[ 319 -179  -16 -314   58  129 -120 -134   30   49  114   54   55  -23
   89  -23   10    1  -74 -263  154 -121  -54  123 -102  245   41  -12
   88 -136   28 -343   50  163 -238 -233   -7 -136]
j301
[ 203   65   -1  -46   45 -293 -246 -180   34 -109  406  409  111 -133
   -3 -411 -204  238   51  253    5   81  -85   70 -173  120  208  -89
  101 -109  146 -516 -298 -220   97  201   42    7]
j369
[ 320 -188   45 -335   99   57 -162 -158   20   51  107   58   44   10
  117  -73  -22   -4  -55 -305  145 -135  -77  108  -86  246   37   31
  135 -139   57 -291   56  209 -244 -264   -4 -133]
j189
[ 213   89   -7  -24  110 -290 -221 -181  -13 -100  391  414   52 -134
   46 -399 -197  204   90  166   49   67  -28   56 -152   90  232  -68
   92 -105  198 -535 -271 -111  150  162   35    1]
j556
[ 192    0 -736   62  -84   67  -35 -144  -51 -276  222  314  -43  -98
  198  375 -262 -279  151  -50  581  111   14  108   58  203 -404  -62
  591  189 -478 -147  -11  -81 -229  -96   18  139]
j69
[ 189 -152  -93 -274  123 -182 -118  -74   90  -17  103  263  -29    1
  106 -157  -17   19  143 -347  347 -161   98   69   63  243   82  -53
   37  -34  -20 -211  191  224 -130 -221  -32  -44]
j39
[ 157 -118  -82 -241  113 -145  -53  -65   58   11   77  210    3   11
   44 -133  -19   30  157 -309  353 -188  108  122  116  319   44  -11
   50    3   -6 -260  212  306 -143 -233  -38   -4]
j556
[ 159  106   17   43  249  -26 -114 -227 -225 -343  384  -72 -373 -189
  255  146 -185   30   69   79  231  220  301  207  152  215 -228  -36
  244   25   43 -218  -19  174 -143   57  109  154]
j84
[-142  -91  378   -2   57   13 -173 -259  -58 -406  169 -148  -12  108
  -31   44   20 -120  -40  329  -17 -103  100   -1 -197  -57 -168  -14
  199   12   27 -274   -7  152  123  -88  -55  244]
j556
[ 115  127    5   75  235  -32 -114 -207 -227 -301  380  -33 -396 -186
  223  149 -203   45   98   81  252  203  305  207  107  212 -211  -65
  270   60   41 -217  -19  178 -133   75  103  177]
j64
[ 295 -152  -31 -296   61  129 -150 -140  -10   69  118  -10    1   20
   96  -32  -22  -10  -98 -297  184 -119  -97  100 -129  263   19   22
  192 -151   55 -324   89  202 -247 -330  -18 -113]
j378
[-150 -112  285   48   68   32 -189 -298  -43 -445  213 -119  -25   44
  -29   59    3 -158  -11  374   -7  -48   56    3 -194  -47 -218   29
  211   42    4 -334  -36  190  112   54  -74  262]
j378
[ 225 -114 -148 -280  129 -183  -59  -53   64    7  104  230  -45    9
   41 -146  -29   71  127 -319  327 -157   74   91   62  276   95  -60
   52  -48  -50 -282  145  289 -164 -245  -41  -51]
j556
[ 212   98  -91    7   86 -265 -185 -152  -25 -102  373  450   39 -154
  -23 -380 -159  198  136  186   52   86  -24   31 -147   99  227  -86
  -25 -108  221 -614 -230 -165  183  188   71  -12]
j958
[  75  157 -791  150 -244  282 -106 -334   17 -136  326  320  -30 -132
  132  321 -112 -221   92   59  563   90   64   96 -181  215 -317 -165
  381  115 -427 -560 -324 -314 -112   75   92  -92]
j378
[ 112  146 -788  113 -184  208 -118 -288   23  -93  337  299  -60 -101
  186  294 -108 -210  107   13  569   96   44   85 -158  213 -267 -143
  335  161 -385 -518 -313 -249  -97   74   80 -120]
j39
[ 152  126   27   53  229  -14 -162 -207 -230 -379  418  -33 -410 -172
  225  120 -201   27   92  149  249  246  325  237   47  205 -232  -69
  256    3   66 -294  -44  136 -114   45  111  186]
j64
[ 381   75 -262   95  237 -267  -40  -19 -286 -215  317  -63 -451 -259
   69  138 -213  -12   59   74  179  237  235   87   95   68 -147 -149
  135   -2    2 -136   21  149 -172  -35   21   87]
j556
[ 108  146 -151  144    6 -322 -289   11   -3  -27  403  298  111 -162
   78 -444 -240  290  -69  172  136   63  -79  -99 -284  -96  235 -214
   78 -145  258 -390 -220 -185  279  402  -28 -101]
j84
[-249    7  188  296  163   -6   12 -255   18 -375  108  -69 -107    9
   23  117   67 -158  162  109  -60  -95  140   83    4   20 -140  -78
 -127  144  -41 -310   66  259  150   45   -2   66]
j915
[ 230 -115 -145 -248  121 -125  -36  -74   72  -24   84  275  -24  -73
   11 -174   52   29  140 -330  332 -179   88   70   87  284   95  -38
    4    5   33 -281  166  240 -103 -190  -51  -73]
j958
[-311   -1  214  329  138   -9    5 -225   82 -380   76  -77  -71    3
  -23  104  111 -151  200  167  -51 -100  136   58   24   24 -138  -84
 -178  171  -31 -279   40  162  166   31  -32   51]
j96
[ 111  121    8   94  262  -66 -129 -166 -290 -388  396  -28 -450 -195
  231  138 -246  -16  153  109  255  168  304  237  115  220 -227  -61
  245    0   37 -271   19  280  -95   84   86  185]
j189
[-115 -102  325  -22   59   95 -192 -268  -42 -406  166 -204  -64  120
   -7   29   45 -151  -64  305   12  -82  103  -21 -222  -68 -180  -15
  169  -31    4 -282  -46  168  133  -38  -42  197]
j84
[-110 -100  365   23   62   53 -183 -238  -51 -432  165 -115  -34   86
   -5   45    8 -147    5  353   19  -67   92  -15 -192  -74 -206    5
  171   45   46 -294  -21  197  130  -12  -35  255]
j84
[ 178  120  -20   79  268  -88 -148 -186 -246 -357  418  -60 -390 -189
  227  145 -212  -35  107  143  293  190  343  228  110  205 -219  -61
  257   32   30 -250   -8  149 -123   45   92  207]
j301
[ 367   66 -147   67  234 -184 -116   -1 -269 -269  307 -156 -425 -240
   86   44 -252  -46   75  158  179  181  241  102  165   99 -167 -109
  131  -27   -1  -64   29  159 -192   14   11  133]
j748
[ 157  121 -207  104   28 -367 -272   56    3   22  406  309   92 -167
    4 -473 -254  296  -95  142   92   26  -98 -131 -294  -90  298 -248
   71 -100  254 -367 -223 -193  258  414  -44 -103]
j748
[ 133  137 -899   85 -226  308  -67 -271   11 -113  299  280  -60 -103
  108  339 -110 -176   70    2  553   98   77   76 -195  185 -308 -223
  345   76 -432 -591 -349 -261 -124   90   99 -138]
j748
[ 230 -133   39 -305  132 -175 -116  -84   60  -28   91  217   11  -10
   46 -211   45   79  117 -277  344 -182   96   54  127  258   78  -22
  -46  -63   34 -221  114  225 -115 -210  -27  -45]
j84
[ 162  147   34   74  261  -30 -150 -198 -274 -344  380   -5 -427 -187
  248  117 -194   20  121  121  228  234  354  221   77  177 -195  -66
  183  -17   77 -316  -44  175  -87   65  130  155]
j958
[-120  -91  336  -35   76   47 -141 -307  -58 -467  126  -94   -2   97
  -30   35    2 -150  -29  286  -23 -110   85  -30 -231  -84 -173   53
  182    2   28 -269   46  186  128  -48  -33  261]
j958
[-285  -49  285  327  139   20  -70 -225   24 -382   93  -78  -46    1
   34  125   15 -179  148  151   -4 -106  126   67  -13   19 -160  -70
  -99  145  -27 -274    6  216  172   65  -17   75]
j301
[ -99 -117  372  -19   75   65 -187 -279  -59 -473  142 -194  -20   76
   10   -5    6 -171   11  351  -24  -65   72  -15 -168  -35 -223   62
  124   -1  -10 -274   11  178   82   22  -30  245]
j69
[ 273 -128 -108 -273  125 -223  -69  -64   91   41   87  240   48  -33
   15 -167  -20   31  126 -319  334 -185   57   57  137  268  103  -25
   38  -11   -6 -236  144  269 -159 -180  -46  -50]
j301
[ 223 -161  -98 -230  144 -197  -97  -56   59   15   73  278  -17  -23
   35 -164  -12   19  171 -355  346 -169   75   45  124  244  122  -27
   23   -1   41 -251  167  293 -114 -253  -61  -28]
j39
[ 158  120   26   54  260  -44 -125 -171 -256 -373  391  -46 -432 -195
  205  118 -185   34   95  105  256  211  327  179   87  185 -216  -73
  196   18   74 -239  -12  172 -108   69  105  182]
j64
[ 103  173  -97  175   13 -348 -295   64  -53   13  384  295   90 -157
   90 -457 -231  311  -68  111  173   33  -25 -107 -259  -71  257 -233
   75 -130  280 -365 -260 -183  295  386  -43 -143]
j556
[ 277 -177  115 -317  112  108 -161 -226   18  -17  121   45   75    7
  139   -9  -49  -26  -68 -225   87 -148  -65  171  -70  261   10   91
  219 -168   22 -302   65  171 -271 -190  -45  -71]
j748
[ 123   96 -876  100 -248  311  -64 -303   52 -148  300  314  -70 -114
  110  328  -82 -208   89   17  530   94   43  113 -187  229 -291 -209
  386  118 -450 -542 -333 -220 -131   76   90 -153]
j915
[ 247   80 -111   62   81 -318 -214 -130   -1  -73  389  407   31 -101
  -25 -346 -151  191   91  178   51   94   32   73 -186   80  210 -146
   26 -107  199 -527 -217 -182  142  136   45  -16]
j915
[ 184  101   55   20  248  -51 -127 -194 -303 -366  397  -42 -400 -163
  238  130 -251   16   67   66  263  182  300  195   88  221 -212  -46
  233  -34   47 -242    8  211 -118    8  126  186]
j369
[ 407   83 -184   61  235 -231  -75  -56 -226 -230  308 -112 -342 -289
   75   30 -197  -58   66  124  174  221  226   85  177   74 -129  -82
   52   -1   38 -102    6   99 -183   30   38  105]
j301
[ 218  -99  -41 -256  128 -198  -75  -62   38    2  113  327    9  -31
   47 -158   -9   65  134 -316  361 -206   78   76   83  261  118  -42
   10  -26   39 -286  140  338  -72 -119  -33  -34]
j301
[  78  164 -230  179   31 -393 -270   22  -31  -36  396  310  121 -158
   57 -432 -277  295  -73  123  146   47  -65  -94 -273  -93  237 -246
   82 -171  214 -376 -188 -222  276  436  -50 -114]
j958
[ 158   36 -749   90  -81   24  -13 -189  -35 -315  288  328  -39 -132
  195  318 -252 -309  147  -37  576   77   27  121   15  209 -363  -50
  510  230 -476 -200   -6  -86 -188   69  -26  125]
j301
[ 337  126 -236   65  229 -227  -23  -54 -185 -186  272 -129 -434 -248
   40   31 -130    9   89  128  119  236  262   97  125   84 -123 -134
   48   -3    3  -89   -2   80 -180    0   40   72]
j69
[-140 -119  358  -20   89   44 -124 -284  -49 -462  133 -110  -38  121
  -33   83   30 -151  -17  247  -30  -86   96   15 -204  -50 -181   34
  165   58   21 -251   61  232  109  -99  -29  271]
j915
[ 130   95  -28   48  240  -12 -146 -194 -275 -326  410  -19 -422 -172
  237  164 -187   10   90  102  252  242  346  258   68  216 -242  -79
  213   61   79 -288  -16  133 -100   25  136  161]
j958
[-111  -87  294  -37   62   51 -147 -353  -29 -458  170 -152  -48   53
  -52   31   36 -129  -48  334  -58  -65   48  -39 -221  -50 -180    9
  227    1  -36 -293  -19  172   74  -55  -42  267]
j369
[-130 -113  330  -25   75   94 -137 -317   -2 -419  117 -140  -14   69
  -36   54   32 -133  -42  293  -65  -68   79  -37 -209  -69 -179   18
  205   20    9 -237  -23  184   91  -17  -33  241]
j69
[ 252 -125  -37 -323  168 -190 -100 -136   95  -41   82  245   33  -11
   46 -235   18   43  149 -378  323 -159   84   52  123  267  115  -12
   -8  -81   15 -297  122  218 -176 -252  -16  -39]
j189
[ 134  104 -801  128 -207  239  -74 -302   55 -118  318  339  -60 -124
  117  286  -92 -223   91    2  549   71   55   74 -200  200 -250 -166
  364  112 -388 -522 -298 -202  -75   47   51 -123]
j378
[ 183  123  -42   81  242  -47  -76 -159 -299 -318  360  -44 -480 -157
  228  228 -216   42   81   31  231  189  306  193   55  191 -195  -75
  236   -4   62 -221   19  281  -99  -25  114  129]
j39
[ 315 -176   96 -336   76  126 -128 -125   39   50  106   55    8   26
  154  -50    4    5  -80 -293  112 -123  -47  164 -120  236   46   25
  102 -127   48 -307   57  235 -231 -236  -30 -171]
j84
[ 165  128  -10   53  239  -79 -148 -171 -192 -330  405  -21 -408 -138
  232   93 -198   47   71  119  256  221  316  233   21  178 -184 -102
  230   12   48 -247  -38  187  -96   26   86  158]
j84
[ 221 -125  -96 -301  102 -127  -35  -88   68   47   89  238    0  -41
   74 -139  -11   35  147 -334  308 -179   59   63  112  286   74  -25
    3  -19  -50 -271  158  289 -154 -194  -19  -78]
j556
[ 170   22 -740   60 -134    6  -59 -116  -19 -298  262  275  -94  -76
  178  329 -267 -264  118   -6  551   83   -7  102   31  237 -365  -84
  595  184 -512 -109   -9 -100 -224  -46  -32   91]
j39
[ 318 -154  192 -381   89  111 -167 -201   21    6   88   72   66   16
  155  -71  -10   -4  -51 -250  125 -129  -46  124  -92  253   19  103
  133 -166   63 -274   35  188 -229 -230    2 -122]
j96
[ 161   76 -768   84 -122  -30  -10 -157  -36 -242  270  376  -58  -82
  217  362 -305 -264  121  -69  559   30  -27  108   35  210 -327  -68
  628  159 -534 -117  -60  -52 -209  102  -68   51]
j39
[ 147  131  -35   67  240  -52  -96 -228 -240 -332  375   13 -390 -165
  233  162 -212   54   88   18  255  220  310  220   72  210 -196  -91
  204    2   49 -270  -23  231 -117   60  141  134]
j915
[ 336  106 -238   63  217 -201  -51 -104 -233 -254  309  -94 -470 -291
   61   70 -173  -32   90  127  174  248  269   76  130   68 -148 -123
  150  -31    0 -130   39  149 -180  -18   50  148]
j378
[ 173  119 -182  175  -12 -373 -255   60  -53    8  381  352  141 -157
   -6 -419 -286  282  -93  140  140   50  -53 -140 -311 -130  246 -214
   63 -145  287 -364 -205 -184  302  361  -22  -77]
j378
[ 360   77 -258   93  230 -244  -83  -36 -203 -228  320 -107 -425 -260
   91   88 -210  -36   39  127  137  264  200  105   79   57 -130 -124
  157   31  -14  -85    2  113 -181   22   32   94]
j301
[ 192  129    6   39  228  -45  -92 -156 -240 -343  363  -44 -503 -134
  181  136 -202   45  116  159  153  238  352  229   30  177 -184 -115
  185  -35   39 -265  -38  263 -118   49  156  152]
j915
[ 154  151 -228  168    0 -396 -286   61  -34   39  393  360  140 -160
   25 -460 -285  302 -101   86  192   42  -95 -129 -267  -73  255 -200
  122 -114  274 -351 -228 -151  283  395  -49 -106]
j378
[ 165 -110  -49 -202   92 -164 -103  -67  103  -39   79  212   46  -11
   22 -188  -11   62  130 -242  332 -161  143  150   96  288   48  -23
   34  -15   12 -218  117  203 -115 -118  -68  -29]
j748
[ 113  143 -815   96 -219  285  -82 -299    5 -120  311  342  -62 -138
  145  292 -110 -188  108   -7  579   81   39   53 -158  195 -285 -160
  338  109 -393 -559 -335 -198  -92   66  103 -130]
j378
[ 317  118 -144  110  254 -222  -94  -27 -263 -253  349 -116 -438 -219
   83   54 -176  -22   51  129  207  205  310  105   99   94 -132 -113
   83  -11   54 -123   31   96 -121  -25   34  137]
j369
[ 138  139   -7   36  208  -30 -129 -258 -185 -294  387  -12 -370 -149
  223  152 -180   31   66  148  213  205  315  225   47  169 -203  -91
  270  -25  -16 -241  -88  124 -150   81   80  163]
j84
[-261  -60  259  245  154   23  -57 -266    7 -357  129 -134  -74   20
    6  122   97 -160  140  181  -23  -98  141   31    8   33 -164  -79
 -111  142  -28 -319   13  131  115  -44   -5  105]
j556
[-232  -36  213  260  125   12  -10 -221   45 -384  109  -90 -137    6
  -25  108   48 -152  186  212  -81  -82  105   75  -12   52 -134  -82
 -110  169  -73 -323   22  222  133   31   -8   89]
j748
[ 199 -162  -69 -259  117 -167  -40  -63   88   -5   62  178    5  -54
   17 -181   22   49  170 -281  303 -160   81   68  166  311   57  -27
    6  -14  -18 -243  166  287 -167 -169  -58  -35]
j556
[ 127  128 -214  199    6 -380 -300  117  -26    7  394  274  123 -136
   26 -416 -290  263 -109  140  173   30  -71 -108 -311 -123  255 -233
  133  -62  293 -328 -165 -185  295  351  -70  -77]
j748
[ 355  123 -204   88  252 -278  -76  -48 -233 -268  366  -24 -443 -264
  113   49 -250  -44  116  142  197  260  224  114   85   59 -132 -120
   94  -11   -7 -192   -5  151 -149   45   39  129]
j378
[-262  -18  219  268  162  -52  -34 -183   23 -381   97  -99 -113   16
   23   93   47 -153  208  165  -27  -94   87  -15   42   -7 -150  -99
 -146  152  -68 -252   45  168  123   32    1   69]
j96
[ 325 -153   72 -382  140   46 -107 -188   -1    3  165   54  -14   39
  158  -77  -23    1  -51 -311  127 -106  -60  142 -134  254   25   67
  129 -139   70 -336  127  249 -235 -306   -1  -80]
j378
[  87  138 -871  106 -244  275  -56 -355   24 -116  314  325  -34 -165
  112  307  -97 -196   83   30  512   69   32   90 -170  214 -264 -155
  347   89 -397 -582 -333 -235  -87  192   65 -149]
j39
[ 355 -219   98 -382  110  130 -159 -178   -6   12  121   76   10    3
  175    1  -77  -31  -97 -320  132 -100 -108  183 -120  294  -24   93
  227 -108   12 -261  107  270 -282 -266    2  -93]
j64
[ 354   87 -170   85  274 -204  -57  -69 -257 -285  331  -88 -435 -286
  115   67 -192  -44   91   69  153  237  212  125  164  132 -136 -105
   48   -2   13 -151   31  156 -159   11   51   96]
j301
[ 136  138 -127  137   38 -381 -284   72  -34   -6  374  303   71 -136
   29 -473 -243  294  -57  112  132   41  -51 -142 -251  -78  276 -252
   27 -141  291 -364 -182 -178  284  339    0 -104]
j69
[ 101  145 -853  110 -213  261  -76 -307   59 -133  317  288  -62  -89
  122  285 -110 -238   75   12  539   97   76  118 -208  192 -271 -187
  385  125 -414 -500 -296 -240  -94   39   74 -113]
j915
[ 189  136  -87    3   63 -326 -168 -180   15  -34  383  397   90 -139
    9 -422 -200  243   87  152   38   50  -50   56 -133  131  251  -66
   49 -117  168 -520 -255 -130  144  241    7  -54]
j556
[ 243 -110  -88 -294  129 -215  -23  -93  119  -42   45  333   11  -19
   23 -193  -12   67  150 -379  303 -207   44   68   96  250  126  -44
  -25  -98  -55 -222  171  278 -157 -158  -40  -80]
j64
[ 103  143 -822  121 -227  248 -117 -270   50  -73  323  277  -26 -118
  149  324 -137 -200   78   58  542   97    2   98 -143  235 -304 -159
  422  158 -427 -488 -366 -272 -136  142   69 -167]
j96
[ 279 -142   54 -310   83   95 -147 -186   -1    7  150   47   -7   -6
   94  -48    7   -5  -72 -206  151 -122  -37  104 -141  233   35   20
  199 -129   52 -351   41  176 -208 -259  -26  -66]
j369
[ 360   81 -211   62  232 -182  -90  -64 -248 -240  329  -67 -437 -253
  102   87 -170  -73   71   91  192  219  242   84   82   54 -131 -124
  123    5   32 -140   16  109 -156   -2   19   88]
j96
[ 358  115 -198   91  238 -162  -93  -35 -260 -258  319 -129 -442 -224
  115   92 -256  -42   69  124  180  231  242  132   82   87 -166 -105
  122   -9    8 -122   10  127 -171  -36   55  115]
j748
